Below is a small trained network, with its code and all its weights. Each question gives an input and a class and asks what happens when units are switched off, that is, made to give their printed mean instead of their output.

import numpy as np


def w(rows, s, z=0):
    codes = np.array(rows[::2]) - 128.0
    scale = np.full(codes.shape[1], s)
    scale[-1] = z or s
    return codes * scale


def f(y):
    return y / 2 * (1 + np.tanh(0.7978845608 * (y + 0.044715 * y**3)))


def log_softmax(a):
    a = a - a.max(-1, keepdims=True)
    return a - np.log(np.exp(a).sum(-1, keepdims=True))


def net(x, mask):
    res = np.array(x, float).reshape(1, 8) / 4 @ E
    y = f(res @ A[0][:, :-1].T + A[0][:, -1])
    res = res + np.where(mask, y, B[0][:, -1]) @ B[0][:, :-1]
    return log_softmax(res[-1] @ U[:, :-1].T + U[:, -1])


A, B = {}, {}
E = w([
[143,157,99,184,172,78,22],'x0',
[96,211,189,75,173,125,110],'x1',
[127,103,190,90,109,96,60],'x2',
[98,53,94,108,206,139,57],'x3',
[214,212,158,147,66,254,87],'x4',
[200,54,106,75,69,27,228],'x5',
[125,149,182,194,112,116,121],'x6',
[145,132,164,90,246,111,152],'x7',
],0.0097)
A[0] = w([
[127,137,154,112,93,160,150,148],'n0',
[152,140,161,55,107,116,129,120],'n1',
[167,190,180,169,121,141,129,48],'n2',
[193,189,138,125,132,106,146,132],'n3',
[124,148,182,136,115,79,138,84],'n4',
[145,183,136,156,143,175,141,69],'n5',
[86,151,173,144,111,100,136,144],'n6',
[158,121,120,178,10,152,114,142],'n7',
[97,155,114,148,138,154,116,118],'n8',
[164,190,92,145,135,112,79,83],'n9',
[101,93,179,110,140,149,21,148],'n10',
[123,115,119,167,39,166,137,68],'n11',
[113,90,127,69,97,134,112,73],'n12',
[184,214,115,164,115,88,46,150],'n13',
[126,22,131,111,119,2,126,128],'n14',
[145,182,124,147,119,108,77,112],'n15',
[119,125,162,132,135,136,80,47],'n16',
[76,147,122,111,159,107,112,119],'n17',
[101,129,104,129,162,119,161,2],'n18',
[161,103,144,29,79,147,136,137],'n19',
[231,120,165,140,158,141,152,178],'n20',
[90,181,218,178,82,36,149,122],'n21',
[162,138,110,165,46,141,127,114],'n22',
[123,59,124,130,143,74,146,84],'n23',
[105,114,162,127,138,141,20,73],'n24',
[153,141,115,147,104,87,83,83],'n25',
[136,150,120,158,165,141,85,142],'n26',
[173,173,167,164,128,119,110,91],'n27',
[110,112,166,110,134,141,28,119],'n28',
[123,110,81,106,126,127,162,110],'n29',
[136,106,138,134,119,100,121,80],'n30',
],0.015,0.0096)
B[0] = w([
[188,157,122,133,134,136,138,173],'n0',
[162,155,153,156,72,106,142,163],'n1',
[165,103,131,91,153,173,141,180],'n2',
[118,48,145,80,75,153,150,170],'n3',
[141,157,139,162,132,129,168,151],'n4',
[149,88,185,82,111,103,161,176],'n5',
[151,130,131,153,134,160,162,165],'n6',
[167,155,57,173,74,138,45,225],'n7',
[137,128,190,95,121,123,142,166],'n8',
[89,125,154,129,127,106,99,170],'n9',
[109,107,130,119,109,191,67,213],'n10',
[170,160,91,143,86,129,92,187],'n11',
[139,157,151,121,107,84,118,146],'n12',
[54,107,149,115,131,116,81,215],'n13',
[177,76,113,113,148,8,149,251],'n14',
[96,115,137,127,143,126,98,174],'n15',
[116,131,135,118,147,153,134,149],'n16',
[140,91,102,145,62,153,145,169],'n17',
[83,120,108,136,105,136,111,138],'n18',
[170,238,183,146,117,95,145,191],'n19',
[206,98,153,131,167,181,129,187],'n20',
[136,162,171,161,114,173,218,201],'n21',
[129,140,78,155,88,147,82,195],'n22',
[153,104,83,95,171,71,121,188],'n23',
[86,143,172,109,158,157,91,196],'n24',
[84,132,129,143,114,106,122,148],'n25',
[99,135,169,97,131,127,138,187],'n26',
[103,107,107,94,150,159,124,169],'n27',
[90,106,130,108,119,173,97,197],'n28',
[132,144,146,85,174,144,104,166],'n29',
[125,134,123,133,121,108,145,135],'n30',
],0.013,0.019)
U = w([
[67,106,176,105,128,245,113,177],'0',
[119,230,120,105,126,116,175,1],'1',
[57,120,161,113,96,101,76,121],'2',
[178,166,153,188,238,137,174,46],'3',
[76,139,156,210,90,127,235,22],'4',
[178,129,185,105,121,96,244,190],'5',
[143,64,82,113,136,66,139,145],'6',
[170,149,143,149,43,212,106,187],'7',
],0.011,0.0062)

Each question gives the input, the list of numbers given to net, and the class t.
The units are the neurons (one row each of A and B). Each row of codes is followed by its name. A weight is (code - 128) times the scale printed after its matrix; where a second scale follows, it is the last column's (A, B and U).
mask holds one flag per neuron, in row order. A switched-off neuron (its flag False) gives its mean, the last column of its row in B, instead of its output. The means were averaged over made-up inputs and are rounded, as every weight is.
A unit's drop is (log p(t) with every unit on - log p(t) with that unit switched off) / (log p(t) with every unit on - log p(t) with every unit switched off).
The circuit of an input: a set's keep is (log p(t) with only the set's units on - log p(t) with every unit switched off) / (log p(t) with every unit on - log p(t) with every unit switched off). Starting from the 12 units with the biggest drops (on a tie, the unit counted first), units are removed one at a time, each time the one whose removal leaves the highest keep (on an exact tie, the one counted first), for as long as the keep stays at least 0.8.
circuit, biggest first: the units of the circuit, biggest drop first
k most important neurons: the k neurons with the biggest drops, biggest first
drop when u is switched off: that unit's drop, to one decimal
input [4,-7,-2,0,-1,-2,2,4], class 6: circuit, biggest first -> n21, n10
input [-2,4,4,5,-4,0,3,-7], class 6: circuit, biggest first -> n14
input [-4,-7,7,0,-2,0,-5,5], class 5: 2 most important neurons -> n19, n7
input [6,2,0,1,-8,-4,-3,4], class 6: 4 most important neurons -> n14, n23, n13, n17
input [5,-3,3,3,1,4,5,-8], class 2: 2 most important neurons -> n13, n14
input [7,-3,7,0,3,-3,0,-6], class 0: 2 most important neurons -> n14, n10
input [-4,7,-4,-7,-8,-3,-6,8], class 4: 2 most important neurons -> n14, n18
input [8,7,-6,-1,6,6,2,-5], class 0: 2 most important neurons -> n13, n14
input [-4,8,-2,-4,2,-6,-1,0], class 0: 2 most important neurons -> n14, n19
input [0,8,-1,4,5,0,-6,-5], class 0: drop when n14 is switched off -> 0.5
input [-5,-2,-2,-6,-8,-5,6,7], class 4: drop when n18 is switched off -> 0.1
input [-7,-7,-4,6,-5,-7,-2,2], class 6: drop when n23 is switched off -> 0.2
input [-4,-3,6,-1,-4,6,-4,-1], class 5: drop when n7 is switched off -> 0.2
input [-3,-5,8,-8,-4,-3,-5,-2], class 5: circuit, biggest first -> n10
